Each row is followed by its class.
-12 -17 -28 -27 -24 21 13 -17 -39 11 -46 29 66 49 86 -59 9 -22 -32 3 0 -13 6 -14 -12 35 -25 -34 15 9 -38 22 -10 -9 -16 -21 -> J9
-17 3 -29 41 -3 -51 17 -72 10 -31 38 -16 14 -24 66 -8 15 59 72 77 -2 -20 -41 -6 14 -9 1 12 -30 -54 5 -9 -32 -3 28 55 -> J734
8 15 22 -36 -31 26 41 -40 18 -9 -15 -29 4 -30 7 -15 39 1 -9 35 -23 -51 -13 0 -34 -10 -74 2 -4 4 -3 -65 30 -4 -31 62 -> J480
37 10 37 -4 29 -4 -9 -26 -42 7 -44 -48 -45 18 17 -29 -7 8 -49 10 -2 -66 -38 18 25 -28 10 -2 14 -59 -15 -1 -87 -14 -23 19 -> J389
-33 8 -26 54 -2 -41 8 -46 18 -43 36 -16 19 -38 60 -4 16 48 49 53 7 0 -69 2 0 1 -8 13 -49 -57 28 -15 -35 -9 19 48 -> J763
-20 -16 -19 -23 -14 9 4 -19 -46 3 -45 31 78 45 81 -46 7 -27 -18 9 -3 -22 -3 -9 -26 34 -20 -26 18 -3 -30 4 -13 -5 -18 -27 -> J9
-18 4 -6 59 17 -50 19 -71 1 -4 67 2 27 -53 62 3 7 56 74 63 15 -10 -49 12 -22 -24 25 14 -16 -26 24 1 0 -2 42 19 -> J984
-8 0 16 -15 16 8 -11 -36 -46 30 -69 16 45 53 74 -33 7 -15 13 48 2 14 32 -30 2 20 -3 -17 18 21 -56 34 10 0 -5 -10 -> J966
-3 -11 -43 28 -22 -47 35 -57 -2 -20 57 -12 8 -19 58 -6 20 41 71 52 2 -10 -70 4 15 -9 -17 0 -19 -49 -2 -6 -6 -13 38 55 -> J734
1 4 6 -29 0 -12 -11 -38 -34 -5 -65 21 56 58 62 -46 -5 -14 -8 36 -12 8 34 -33 17 11 -8 -19 13 24 -39 36 -10 2 -2 -7 -> J734
19 30 17 -42 -14 19 55 -52 4 4 -38 -35 -24 -49 19 -16 12 3 -14 49 -9 -41 1 -34 -24 -44 -32 10 -20 29 15 -35 35 12 -20 58 -> J326
41 24 29 18 38 -3 29 -45 -20 1 -37 -23 -36 22 52 -58 -15 -7 -27 6 -21 -53 -43 17 7 -29 8 13 21 -43 -16 18 -88 22 -38 44 -> J326
44 12 41 9 31 -4 -5 -28 -23 8 -45 -53 -49 27 19 -36 -11 20 -48 3 -1 -65 -33 22 31 -19 23 2 12 -61 -23 17 -104 -7 -33 25 -> J389
-49 6 -45 6 44 7 9 -46 11 25 -4 -3 5 46 -1 -27 16 -8 -15 -72 5 0 6 1 -6 7 -22 0 -25 -11 28 41 7 -11 9 -26 -> J305
30 16 46 2 53 -1 33 -21 -37 30 -43 -54 -58 25 32 -31 0 23 -7 14 -2 -49 -38 5 19 -25 32 -11 9 -49 -48 8 -73 -6 -22 28 -> J966
-44 -13 -24 29 43 11 -16 -42 38 -3 -3 -7 25 56 0 -16 20 18 -8 -73 12 -11 0 5 -32 1 -14 14 -9 11 -18 6 24 -14 21 -35 -> J763
-19 6 -24 49 -3 -38 25 -71 2 -17 51 22 33 -16 64 -20 16 48 64 70 8 1 -64 25 -9 -20 23 30 -3 -39 5 -2 -7 -19 34 52 -> J135
17 17 21 -38 -30 28 50 -35 11 10 -33 -29 1 -38 8 -6 29 13 -11 45 -15 -77 -18 -25 -36 0 -60 -5 10 -2 8 -55 33 -17 -52 56 -> J9
32 25 21 -35 -31 18 51 -65 16 24 -31 -12 0 -34 12 -22 15 6 -5 42 -22 -57 -29 -27 -28 -22 -64 20 7 19 15 -21 37 8 -52 72 -> J326
14 32 47 -27 -7 25 41 -56 10 -13 -34 -56 -17 -68 2 2 5 -5 -33 60 -4 -45 -2 -30 -19 -43 -42 1 -38 24 22 -50 29 -10 -13 61 -> J763
24 22 24 -44 -28 2 44 -57 14 -14 -18 -41 1 -27 -8 12 25 -1 8 41 -22 -81 -17 -33 -23 -30 -64 1 6 5 6 -47 37 2 -24 66 -> J734
1 -6 -40 34 -23 -49 28 -38 4 0 46 7 20 -16 51 12 13 25 78 41 6 3 -94 1 -12 -8 -9 20 -19 -29 22 -8 -19 15 27 46 -> J326
13 23 21 -52 -33 7 53 -47 12 -19 -18 -37 -1 -36 0 9 25 1 -7 41 -29 -86 -17 -29 -25 -26 -73 1 -2 -2 17 -53 40 0 -30 68 -> J734
21 25 20 -41 8 38 57 -46 -3 18 -25 -53 -24 -59 23 -17 22 15 -33 61 -4 -34 4 -35 -10 -32 -27 -10 -15 32 41 -60 47 0 -11 43 -> J172
-1 -5 -47 24 -26 -48 29 -38 -3 -7 48 1 17 -19 52 4 21 31 75 30 9 5 -82 1 -5 -13 -7 16 -20 -36 13 -1 -5 9 25 43 -> J326
20 15 21 -42 -15 16 50 -72 11 -9 -23 -39 -8 -40 11 -20 24 7 10 44 -17 -76 -7 -24 -9 -34 -50 2 -9 1 -9 -38 33 -10 -33 59 -> J734
-5 -4 -14 -17 -31 0 1 -12 -51 -8 -50 41 64 57 69 -57 -7 -25 -17 13 9 7 -23 3 -5 20 -8 -13 26 -14 -53 29 -4 -16 -4 8 -> J135
-34 2 -33 22 40 -2 -17 -42 23 7 -29 13 -5 81 5 -23 11 29 2 -57 22 6 3 -3 -4 -2 -8 22 12 9 -12 14 9 -24 21 -12 -> J135
-35 -1 -30 32 4 -40 21 -41 12 -16 25 -24 0 -13 62 13 32 68 91 76 12 -5 -70 -7 4 -10 -5 0 -53 -41 6 -11 -16 -1 23 51 -> J966
37 18 41 21 38 3 14 -25 -22 -7 -18 -29 -33 19 40 -59 0 14 -26 6 -19 -53 -22 25 16 -10 23 1 10 -57 -37 -11 -114 11 -33 35 -> J480
16 29 27 -44 -35 6 51 -37 15 12 -12 -38 -2 -53 -2 16 25 13 -7 32 -12 -64 -27 -36 -41 -27 -72 -5 6 11 33 -36 64 -10 -23 51 -> J984
11 29 9 -48 -50 5 55 -43 36 4 -18 -17 18 -22 0 -2 35 3 7 27 -20 -59 -35 -36 -38 -24 -69 19 0 16 29 -22 39 24 -47 73 -> J326
26 23 27 -37 -27 18 40 -55 22 25 -37 -15 -6 -32 4 -14 20 3 4 37 -22 -59 -22 -36 -24 -21 -58 23 -4 16 19 -22 27 11 -52 65 -> J326
6 -2 -37 42 -16 -42 16 -23 11 -20 54 -5 22 4 45 12 6 49 60 53 27 3 -78 15 7 -7 19 16 -10 -63 8 0 -23 -11 32 50 -> J135
-52 -22 -33 16 31 7 -28 -42 22 12 -12 -4 9 72 -6 -17 20 11 -24 -59 9 -30 5 17 -20 -7 -33 13 -2 4 -17 11 20 -22 14 -31 -> J389
41 37 54 35 55 -9 3 -25 -23 -19 -48 -38 -25 17 37 -29 -17 13 -36 15 -20 -46 -38 11 -2 1 14 10 35 -51 -20 -13 -83 -2 -31 37 -> J763
5 18 -5 -29 3 9 -5 -46 -61 26 -68 25 61 32 62 -53 -6 -51 -11 35 -11 22 18 -33 -2 30 -4 -24 4 4 -16 44 -2 -2 -7 -10 -> J305
-5 1 -38 34 -8 -56 24 -35 11 -11 48 2 12 -20 37 12 18 41 89 37 11 11 -80 -1 0 -17 6 23 -30 -33 30 0 -16 15 20 43 -> J326
38 14 36 22 35 0 16 -13 -11 4 -40 -44 -32 34 29 -40 -13 26 -32 20 0 -59 -28 10 13 -6 31 -11 22 -46 -33 8 -110 1 -34 30 -> J9
10 27 27 -38 -12 38 45 -26 6 -9 -32 -44 -19 -67 17 -7 28 -7 -25 54 -5 -45 26 -22 -15 -33 -47 -2 -33 15 5 -74 16 2 -20 50 -> J480
33 35 53 44 52 -25 13 -33 -17 0 -28 -29 -29 3 39 -29 -14 21 -9 9 -24 -58 -35 11 -11 -18 19 8 48 -53 -17 4 -86 -3 -26 22 -> J984
9 -1 3 -19 10 24 -4 -34 -33 29 -65 10 56 41 89 -68 10 -7 -26 43 3 27 27 -28 10 27 10 -21 19 28 -27 28 6 9 -2 -18 -> J172
10 17 20 -34 -28 31 37 -38 17 -3 -34 -33 -7 -56 7 -16 41 11 8 34 -10 -57 -3 -20 -14 -12 -69 6 -27 1 -9 -67 17 -10 -48 61 -> J480
34 15 37 10 40 12 16 -19 -18 11 -33 -35 -36 21 44 -55 6 13 -29 -2 -7 -49 -13 14 22 -8 21 1 -4 -57 -35 -5 -105 8 -29 21 -> J480
-49 -19 -25 11 53 24 -10 -31 30 42 -5 -6 -1 49 13 -38 31 34 -18 -44 19 1 12 -5 5 10 -10 9 -7 14 23 17 21 -2 10 -34 -> J172
47 16 35 19 36 5 17 -19 -15 -7 -37 -30 -26 36 58 -40 -12 17 -20 7 0 -65 -42 35 12 3 34 22 33 -88 -29 10 -97 0 -38 33 -> J135
30 23 56 22 60 -16 -1 -34 -30 -6 -59 -45 -54 13 33 -25 -19 12 -14 37 -21 -71 -17 -1 16 -17 17 14 27 -54 -30 -20 -111 2 -20 34 -> J734
41 29 28 -32 -31 21 37 -41 5 14 -35 -13 -6 -24 4 -8 13 11 -8 48 -8 -59 -32 -28 -9 -21 -44 15 15 -5 4 -32 23 -21 -39 75 -> J135
29 35 19 -51 -25 25 39 -47 -12 14 -38 -29 -1 -49 -13 -9 23 -19 -4 33 -31 -57 -33 -31 -13 -11 -67 -9 -21 -11 32 -14 33 -16 -52 61 -> J305
-41 7 -34 2 51 -4 -8 -50 15 16 -25 9 13 56 -16 -21 31 -1 31 -78 -3 22 -5 -1 -7 5 -12 7 -20 14 14 38 16 -18 10 -38 -> J305
-1 20 25 -41 -10 22 47 -51 -5 16 -38 -40 -26 -35 10 -2 37 13 14 49 -11 -57 -21 -29 -18 -26 -64 -5 -7 9 -9 -40 56 -16 -32 64 -> J966
4 -15 -29 25 4 -47 30 -45 -3 -24 67 -29 8 -24 37 17 4 37 82 56 25 -16 -52 0 13 -23 27 -1 -39 -43 -2 -16 -15 3 41 32 -> J734
-8 0 -43 32 -14 -44 27 -37 20 -11 56 -2 19 -9 47 -3 17 34 73 51 10 1 -73 -6 1 -20 0 19 -26 -37 22 9 -19 18 14 53 -> J326
17 13 15 -39 -34 25 42 -33 27 -13 -21 -36 19 -17 8 1 31 11 -10 45 -5 -74 -22 -14 -39 -8 -54 -10 11 9 14 -42 26 4 -41 50 -> J9
11 26 24 -44 -19 20 54 -39 11 1 -21 -38 -11 -25 -6 9 35 14 15 49 -16 -65 -26 -33 -31 -28 -64 -11 0 24 -3 -46 66 -4 -41 73 -> J966
19 17 28 -55 -40 2 28 -49 4 -6 -21 -39 7 -20 -20 22 28 -1 -17 40 -12 -70 -40 -4 -27 -25 -78 3 7 8 37 -43 52 -7 -32 59 -> J389
37 20 37 16 41 1 19 -28 -14 6 -47 -35 -32 29 40 -51 -14 25 -45 18 -10 -57 -30 11 9 -5 32 -12 23 -49 -15 0 -111 1 -36 21 -> J9
-22 6 -10 62 12 -48 17 -78 9 -4 60 9 22 -42 58 -9 13 54 76 57 7 -6 -52 9 -21 -18 8 16 -6 -20 19 4 4 -7 37 28 -> J984
35 29 14 -47 -14 27 56 -51 19 10 -41 -54 -22 -27 26 -10 13 -2 -18 53 0 -41 9 -45 -15 -40 -37 8 -16 27 12 -24 27 20 -23 59 -> J326
45 15 35 6 40 -7 13 -42 -26 -7 -39 -49 -46 17 38 -47 -13 14 -24 13 -8 -76 -20 4 33 -18 16 -3 21 -68 -35 5 -102 3 -29 34 -> J734
-2 17 10 -34 -26 23 36 -37 10 -14 -36 -24 -2 -53 6 -17 42 11 6 30 -15 -51 -22 -10 -26 -16 -77 3 -20 5 -9 -76 28 -15 -39 58 -> J480
34 25 19 -38 -39 20 38 -51 8 1 -30 -25 -3 -22 8 -11 17 19 -15 41 -13 -62 -30 -18 -16 -19 -52 13 9 -20 6 -36 29 -26 -37 74 -> J135
37 35 48 27 50 -13 7 -31 -24 8 -62 -22 -39 20 38 -36 -18 2 -24 21 -33 -51 -33 3 -6 -22 15 27 36 -41 -15 -6 -99 17 -34 37 -> J326
-12 3 -21 39 -8 -49 -8 -55 3 -19 21 -18 1 -16 44 3 16 57 44 71 3 -12 -71 10 20 -15 -12 13 -38 -49 28 -3 -36 -18 18 51 -> J389
6 -8 -16 -32 -3 22 14 -14 -40 11 -44 29 68 51 77 -53 10 -36 -18 7 2 -5 22 -25 -4 16 0 -33 21 20 -36 25 -4 -4 -20 -32 -> J9
-21 -16 -20 -24 -15 23 0 -10 -41 19 -51 25 63 34 81 -42 3 -36 -34 23 2 -10 27 -27 -18 28 -14 -29 9 10 -29 2 -13 -10 -4 -35 -> J9
-59 -12 -37 12 56 16 -6 -37 26 24 -31 -2 4 66 14 -14 40 29 27 -55 15 -17 3 -11 -26 -6 -26 4 -4 26 -35 0 39 -14 13 -33 -> J966
40 5 45 -2 29 -5 -3 -23 -40 5 -35 -54 -54 37 12 -30 -8 4 -47 -5 -6 -63 -35 26 30 -27 17 -2 11 -55 -25 19 -89 -12 -22 21 -> J389
-45 14 -11 -3 42 0 -40 -51 14 26 -41 -4 -6 60 -20 -18 28 1 -9 -55 -16 -5 9 -17 8 3 -32 8 -30 -15 42 53 -10 -13 6 -24 -> J305
-7 -8 -2 -18 -17 11 -1 -30 -36 -14 -57 26 68 43 63 -71 0 -30 -13 -7 12 4 -26 -7 -9 35 -24 -22 8 8 -55 28 5 -5 -27 1 -> J763
0 -12 -27 30 -8 -43 2 -53 -7 -19 53 -13 7 -19 32 7 18 33 56 47 16 -12 -75 25 13 -21 3 7 -24 -43 23 -7 -12 -13 25 32 -> J389
6 -5 -15 -18 -31 -1 7 -20 -51 -6 -48 37 66 60 74 -59 -4 -23 -8 4 11 11 -24 5 -1 17 -2 -13 27 -10 -60 36 -1 -16 -1 6 -> J135
19 17 27 -50 -32 11 41 -52 18 -2 -32 -39 -7 -38 -5 0 22 8 1 44 -24 -88 -19 -37 -16 -19 -69 4 -4 -9 8 -50 20 -7 -42 65 -> J734
-6 -17 -8 -39 -12 -5 5 -44 -34 -13 -57 21 66 53 70 -60 5 -14 19 16 3 -11 -2 -12 -7 27 -6 -20 11 6 -62 19 4 7 -10 -10 -> J734
29 23 54 23 42 1 8 -40 -8 -6 -38 -48 -32 17 27 -48 -13 16 -39 0 -13 -60 -41 8 8 -9 20 6 5 -61 -23 6 -102 -3 -36 35 -> J763
-2 -18 -14 -19 -2 19 -3 -22 -38 12 -64 10 68 45 77 -68 9 -11 -15 19 10 13 -20 -5 -4 26 -12 -30 15 21 -45 14 3 2 -10 -15 -> J172
